Each row has a name. Each piece below is followed by the name of the row it came from, unless a question asks for something else. Each question is about the rows just above it. Places in a row count from 0.

Columns, left to right: C D H Y Z M L
k22: [111  98 177 125 179  82 149]
k901: [110 166  99 184  89 138 113]
k330: [135 158 137 142 134  93 156]
k825: [101 155  62 155 106 119 121]
k363: [138 131 132 168 102 152 107]
k862: [161 114 154  48 176 109 174]
k191: [151 150 145 122 138 120 139]
k85: [ 86 128  99 144 129  84 155]
Where does [162 114 154  48 176 109 174] differ from k862, and what was there?  0, [161]
Where does [136 158 137 142 134  93 156] differ from k330, and what was there?  0, [135]

Columns, left to right: N G S Q
k96: [ 81  96 118 184]
k277: [ 81  96 118 156]
k195: [121 204 131 184]
Changed k277: [ 81  96 117 156]. Place and old value:  2, [118]
Changed k96: [ 81  96 118 185]. Place and old value:  3, [184]
Where does [ 81  96 118 157] differ from k277, and what was there?  3, [156]

Columns, left to right: K W X J V P B E A T
k614: [103 156 128 122  66 132  90 173 142  98]
k713: [146 128 104 119  81  43  97 114 113 125]
k606: [139 182 157  73 119 126 202 136 154 156]
k216: [139 182 157  73 119 126 202 136 154 131]
k197: [137 157 102 104 101  60 121 125  79 135]
k886: [137 157 102 104 101 139  55 109 141 146]
k980: [128  95 106 126  89 131 122 140 110 128]
k41: [187 131 128 103 125 114 112  95  89 140]
k225: [182 150 139  98 120 121 119 101 128 123]
k390: [141 123 102 128  88  60 112 109 128 120]
[156 131 135] is in which column, read top down?  T
[128 182 182 157 157] is in which column, read top down?  W
Where does [141 122 102 128  88  60 112 109 128 120] differ from k390, and what was there?  1, [123]
One entry of k606 was changed: [139 182 158  73 119 126 202 136 154 156]. Where, and from what?  2, [157]
Changed k390: [141 123 102 127  88  60 112 109 128 120]. Place and old value:  3, [128]
Where does [186 131 128 103 125 114 112  95  89 140] differ from k41, and what was there?  0, [187]

Columns, left to right: nati zuv nev beg Manok fuze vuso Sozov darat
k351: [133 100 147 122 152 157 110 187 136]
k748: [138 155 117 120 130 157 147  95 116]
k603: [131  94  93 161 169 102 149 124  58]
k381: [131  94  93 161 169 154  97 126 101]
k804: [149 178 125 135 118 105 110 167  58]
Where does [138 155 117 120 130 157 147  95 115] differ from k748, and what was there?  8, [116]
Which row holds this, read backwards? [124 149 102 169 161  93  94 131]  k603
[124 126] is in which column, read top down?  Sozov
One entry of k603 was changed: [131  95  93 161 169 102 149 124  58]. Where, and from what?  1, [94]
Which row holds this, read backwards? [147 157 130 120 117]  k748
Which column holds this, read top down? [157 102 154]  fuze

Columns, left to right: Lale zarel bogo ruf koliv kotez mived daga
k897: [ 91 161 140  79  88 139 109 185]
k299: [120 155  88 140  79 139  58 150]
k995: [161 126 155 140 110 150  65  88]
[155 126] is in which column, read top down?  zarel
Which row holds [139  79 140  88] read backwards?  k299
Which column holds this, read top down? [140  88]  bogo

Columns, left to right: befo mul Zopa sobi
k229: [ 82  89 189 102]
k721: [ 42  95 184 120]
k230: [170  98 104 141]
k155: [ 99 130 191 150]
k780: [184 172  98 115]
Which column holds [189 184 104 191] top down?  Zopa
Changed k229: [ 82  89 188 102]. Place and old value:  2, [189]
One entry of k155 was changed: [100 130 191 150]. Where, and from what?  0, [99]
[ 98 172] is which row, read backwards?  k780
One entry of k780 was changed: [184 172  98 116]. Where, and from what?  3, [115]

Columns, left to right: nenuf Miba Lorek Dodul pusu Nutar Rer zabet Dudo
k690: [162  80  97 167 157 146 152 118 134]
k339: [114  81 127 168 128 133 118 133 134]
k667: [127 101 212 109 124  90 112 156 114]
[167 168] is in which column, read top down?  Dodul
One entry of k667 was changed: [128 101 212 109 124  90 112 156 114]. Where, and from what?  0, [127]
Which column holds [157 128] top down?  pusu

Columns, left to right: fuvu pak Sito malop Res Nobuk
k618: [146 153 164 158 101 130]
k90: [142 106 101 118 103 127]
k152: [106 142 116  59 103 127]
The row with [106 142 116  59 103 127] is  k152
Which column holds [153 106] top down?  pak

Columns, left to right: vis Zud nupa manib zoge Takiv Pega Bive revo Toz
k987: [ 68  98 142  81 143 115  81 137  92 181]
k160: [179 159 116 168 116 145 174 120 156  77]
k33: [138 120 125 129 136 140 141 124 118  99]
k967: [126 109 139 118 117 118 118 147 121 117]
k217: [127 135 128 131 117 119 121 136 138 145]
k822: [102 137 119 118 153 142 125 106 113 157]
k810: [158 134 116 148 135 146 156 113 134  93]
k467: [148 121 129 135 129 132 144 127 126  90]
k242: [124 112 142 118 112 106 108 150 131 133]
k248: [116 143 120 128 134 136 127 120 128 153]
k823: [ 72 122 133  98 135 112  86 134 108 202]
k742: [ 78 117 136  95 148 120  95 124 105 177]
Which column holds [134 135 148] top down?  zoge
Changed k160: [179 159 116 168 116 145 174 120 157  77]. Place and old value:  8, [156]
[117 153 135] is in which column, read top down?  zoge

Columns, left to right: Los nulis Mem Teruf ladok
k419: [ 94 166 113 135 123]
k749: [156 136 144  81 160]
k8: [125 133 120 109 155]
k597: [137 145 132 129 137]
k679: [205 156 106 132 157]
k106: [121 145 109 174 170]
k453: [ 93 156  93  81 147]
k255: [ 93 156  93 153 129]
k596: [ 81 148 116 143 133]
k444: [163  78 139  91 132]
k377: [107 168 109 119 127]
k311: [ 94 166 105 130 145]
Which row holds this, read backwards? [170 174 109 145]  k106
Changed k597: [137 145 132 130 137]. Place and old value:  3, [129]
[ 94 166 105 130 145]  k311
Which column holds [135  81 109] top down?  Teruf
One entry of k8 was changed: [125 133 120 109 156]. Where, and from what?  4, [155]
Which column holds [157 170 147] top down?  ladok

Columns, left to right: rap mafu Fumeg bola Lugal
k813: [ 98  63 167  58 149]
k951: [171 110 167  58 149]
k523: [ 98  63  77 163 171]
[171 163  77] is which row, read backwards?  k523
Which row holds [171 163  77  63] read backwards?  k523
[149  58 167 110] is which row, read backwards?  k951
Which column holds [149 149] top down?  Lugal
Which column holds [ 58 163] top down?  bola
Which row holds this, read backwards? [77 63]  k523

Columns, left to right: gumiv lov lutus Zilin
k924: [169 188  99 169]
k933: [179 146 133 142]
k726: [146 179 172 146]
One entry of k924 was changed: [169 188  99 170]. Where, and from what?  3, [169]
One entry of k924 was changed: [169 189  99 169]. Where, and from what?  1, [188]
[133 146 179] is which row, read backwards?  k933
[146 179 172 146]  k726
Changed k933: [179 146 134 142]. Place and old value:  2, [133]

Columns, left to right: Banit Nafe kap Mazut redad marim mero rilub
k895: [ 69  71 157 148 123  75 114 176]
k643: [152  81 104  63 181 151 185 129]
k58: [152  81 104 181 185 151  63 108]
One entry of k895 was changed: [ 69  71 157 148 124  75 114 176]. Where, and from what?  4, [123]
Where does [152  81 104 181 185 152  63 108] differ from k58, and what was there?  5, [151]
Which row holds [ 63 151 185 181] read backwards?  k58

Columns, left to right: mavip musag nuzi vugib
k196: [122 151  64 127]
k803: [ 64 122 151 103]
k353: [150 159  80 167]
k906: [176 148  90 163]
Which column holds [ 64 151  80] top down?  nuzi
Which column holds this, read top down? [122 159]  musag
[151 122  64] is which row, read backwards?  k803
Which row holds this, read backwards? [127  64]  k196

Columns, left to right: zak zami puv Vuze mozi Kofut vosu rado
k731: [ 96  92 100  91 161 164 157 167]
k364: [163 164 111 120 142 139 146 135]
k970: [123 124 122 124 133 133 134 132]
k735: [120 118 121 118 138 139 137 140]
k841: [203 202 203 202  53  53  53  55]
k145: [124 124 124 124 132 132 132 132]
k630: [120 122 119 122 135 134 137 133]
k219: [118 121 120 118 151 153 149 154]
Which column holds this, read top down? [120 124 118 202 124]  Vuze
[92 96] is which row, read backwards?  k731
[164 161] is which row, read backwards?  k731
Which row holds this, read backwards? [118 121 118 120]  k735
Changed k364: [163 164 111 119 142 139 146 135]. Place and old value:  3, [120]
[ 53 132 134] is in which column, read top down?  Kofut

Columns, left to right: paguk Musa Tar gon nenug bet
k13: [166 166 166  89  89  89]
k674: [135 135 135 112 114 114]
k532: [ 66  67  66 193 194 194]
k766: [ 66 195 108 146 147 147]
k994: [118 118 118 132 132 132]
k189: [ 46  46  46 203 204 204]
k947: [126 126 126 127 127 127]
k482: [ 87  87  87 187 184 184]
k266: [186 186 186  83  81  81]
k786: [114 135 135 141 142 142]
[135 135 135 112 114 114]  k674
Which row holds [ 89  89  89 166] read backwards?  k13
Changed k766: [ 66 195 108 147 147 147]. Place and old value:  3, [146]
[193  66] is which row, read backwards?  k532
Where does [135 135 136 112 114 114] differ from k674, and what was there?  2, [135]

Columns, left to right: zun kek Vuli Bonuz fak Ledun
k175: [159 116 136 143 131 129]
k238: [162 114 136 138 144 144]
k384: [158 151 153  75  91 116]
k535: [112 149 214 132  91 111]
k107: [165 114 136 141 143 152]
k430: [106 149 173  78  97 114]
k755: [ 91 132 149 214 112 117]
k858: [158 112 127 143 145 131]
Which row holds [ 91 132 214 149] read backwards?  k535
Changed k175: [159 116 136 144 131 129]. Place and old value:  3, [143]
[ 91 132 214 149 112] is which row, read backwards?  k535
Which column holds this, read top down? [143  97 112 145]  fak

Columns, left to right: danep bonur Dis novor
k498: [ 88 106 132 174]
k975: [ 97 124 201 196]
k774: [ 97 124 201 139]
Which column holds [88 97] top down?  danep
Which row holds [174 132 106] read backwards?  k498
One entry of k774 was changed: [ 97 124 201 140]. Where, and from what?  3, [139]
Where does [ 96 124 201 196] differ from k975, and what was there?  0, [97]
Changed k975: [ 97 125 201 196]. Place and old value:  1, [124]
Where does [ 97 124 201 197] differ from k975, and what was there?  3, [196]

Columns, left to right: seru tib zavit meko Tute vip bilo gog vufiv Zalid
k922: [143 117 153 111 125  95 151 146 201 138]
k228: [143 117 153 111 120  95 151 146 201 138]
k133: [111 125  95 153 146  95 134 142 168  87]
k935: [143 117 153 111 120  95 134 136 168  87]
k436: [161  99 160 108 137 164 142 127 154  94]
One entry of k228 was changed: [143 117 153 111 120  95 152 146 201 138]. Where, and from what?  6, [151]
One entry of k133 was changed: [111 125  95 153 146  95 134 142 168  88]. Where, and from what?  9, [87]
[146 151  95 125 111] is which row, read backwards?  k922
[111 125  95 153 146  95 134 142 168  87]  k133

Columns, left to right: Mafe mafa lele lovev mibun Lon
k403: [149 131 117 141 164 143]
k386: [135 141 198 104  95 125]
k571: [141 130 132 169 129  95]
k993: [150 133 115 139 157 124]
k634: [123 141 198 104 144 115]
k140: [132 101 123 118 123  93]
k575: [142 149  99  98 157 113]
[135 141 198 104  95 125]  k386
[164 141 117 131 149] is which row, read backwards?  k403
Which row holds [ 93 123 118 123 101] read backwards?  k140
One entry of k993 was changed: [150 133 115 138 157 124]. Where, and from what?  3, [139]
[ 95 129 157 144 123] is in which column, read top down?  mibun

Columns, left to right: poku zuzer gere fev
k593: [143 132  56 212]
k591: [175  60  89 155]
k10: [143 132  83 112]
[132  60] is in which column, read top down?  zuzer
[ 56 132 143] is which row, read backwards?  k593
The row with [143 132  83 112] is  k10

Columns, left to right: Fus mego Badut Goper fur sut nake sima Rufef sov
k483: [136 145  85 143 159 133 194 100 146 170]
k510: [174 127 147 126 168 105 180 105 143 155]
k455: [196 151 140 141 182 133 205 148 174 192]
k972: [101 121 153 112  88 138  59 161 114  89]
k312: [ 63  82 116 139  59 129  45 138  79  57]
k838: [ 66 114 126 152  83 133  69 151  93  79]
k32: [ 73 105 100 130  99 115  90  82  92  90]
Which column holds [63 66] top down?  Fus
[126 100] is in which column, read top down?  Badut

Columns, left to right: liv Gasif fop bimam dabes netu Fulu Dedu gopuz tufaz
k270: [170 147 141 153 127 117 103  95 102 142]
k447: [120 168 124 179  86 172  92 123 132 146]
k43: [143 141 153 127 147 121 187 126 121  92]
[153 141 147] is which row, read backwards?  k270
Which row holds [147 127 153 141] read backwards?  k43

